Here is a tiny trained network, its code and every weight. The questions are about switching its units off for an input and a class, where a switched-off unit gives its printed mean instead of its output.

import numpy as np


def w(rows, s, z=0):
    codes = np.array(rows[::2]) - 128.0
    scale = np.full(codes.shape[1], s)
    scale[-1] = z or s
    return codes * scale


def f(y):
    return y / 2 * (1 + np.tanh(0.7978845608 * (y + 0.044715 * y**3)))


def log_softmax(a):
    a = a - a.max(-1, keepdims=True)
    return a - np.log(np.exp(a).sum(-1, keepdims=True))


def net(x, mask):
    res = np.array(x, float).reshape(1, 5) / 4 @ E
    y = f(res @ A[0][:, :-1].T + A[0][:, -1])
    res = res + np.where(mask, y, B[0][:, -1]) @ B[0][:, :-1]
    return log_softmax(res[-1] @ U[:, :-1].T + U[:, -1])


A, B = {}, {}
E = w([
[88,79,148,147,80,168,98,125,130,140,119,130],'x0',
[128,159,174,155,185,155,146,23,184,199,78,183],'x1',
[132,105,8,183,121,118,85,83,116,79,130,119],'x2',
[187,145,90,98,160,120,192,187,173,105,195,167],'x3',
[190,161,107,115,133,60,138,83,136,104,127,139],'x4',
],0.012)
A[0] = w([
[192,213,74,101,97,135,189,142,187,87,163,150,156],'N1',
[99,110,163,58,163,131,110,83,130,135,76,131,3],'N2',
[223,114,81,138,140,108,177,179,174,128,177,137,210],'N3',
[185,129,53,47,236,90,164,129,159,161,195,128,246],'N4',
[61,180,169,121,110,136,66,94,68,189,3,213,233],'N5',
[100,164,151,91,142,177,70,97,102,151,56,164,83],'N6',
],0.0074,0.0032)
B[0] = w([
[133,166,113,97,168,89,132,117,80,135,126,249,209],'N1',
[114,158,88,73,214,159,134,133,144,135,108,132,155],'N2',
[166,155,84,96,173,98,114,125,71,85,152,165,211],'N3',
[124,133,147,103,190,77,182,111,170,110,198,150,231],'N4',
[120,66,155,173,114,203,102,67,146,193,83,85,248],'N5',
[119,156,64,199,127,110,145,93,189,135,109,136,182],'N6',
],0.013,0.012)
U = w([
[70,125,230,254,165,200,100,65,239,244,25,70,6],'0',
[107,62,124,142,64,149,56,208,83,105,117,64,109],'1',
[207,177,75,82,200,75,168,137,187,110,216,214,159],'2',
],0.0078,0.0025)

Each question gives the input, the list of numbers given to net, and the class t.
The units are the neurons (one row each of A and B). Each row of codes is followed by its name. A weight is (code - 128) times the scale printed after its matrix; where a second scale follows, it is the last column's (A, B and U).
mask holds one flag per neuron, in row order. A switched-off neuron (its flag False) gives its mean, the last column of its row in B, instead of its output. The means were averaged over made-up inputs and are rounded, as every weight is.
A unit's drop is (log p(t) with every unit on - log p(t) with that unit switched off) / (log p(t) with every unit on - log p(t) with every unit switched off).
The circuit of an input: a set's keep is (log p(t) with only the set's units on - log p(t) with every unit switched off) / (log p(t) with every unit on - log p(t) with every unit switched off). Starting from all 6 units, units are removed one at a time, each time the one whose removal leaves the highest keep (on an exact tie, the one counted first), for as long as the keep stays at least 0.8.
circuit, biggest first: the units of the circuit, biggest drop first
top k neurons: the k neurons with the biggest drops, biggest first
drop of u: that unit's drop, to one decimal
input [4,-8,-5,-8,-8], class 0: circuit, biggest first -> (N5)
input [-4,-4,5,-1,-4], class 1: top 2 neurons -> (N4, N1)
input [2,0,8,0,-1], class 1: top 2 neurons -> (N4, N5)
input [6,-5,-2,-1,6], class 1: top 2 neurons -> (N4, N1)
input [-4,2,-6,-3,7], class 0: top 2 neurons -> (N3, N5)
input [4,-5,-5,0,-1], class 1: top 2 neurons -> (N5, N4)
input [-2,-7,7,-2,-2], class 1: top 2 neurons -> (N4, N1)
input [-5,-7,-4,-8,-6], class 0: drop of N5 -> 0.2
input [-8,8,-5,-2,4], class 0: drop of N5 -> 1.2
input [0,-5,-6,-6,5], class 0: drop of N3 -> 0.6
input [6,3,6,0,6], class 0: drop of N3 -> 0.2
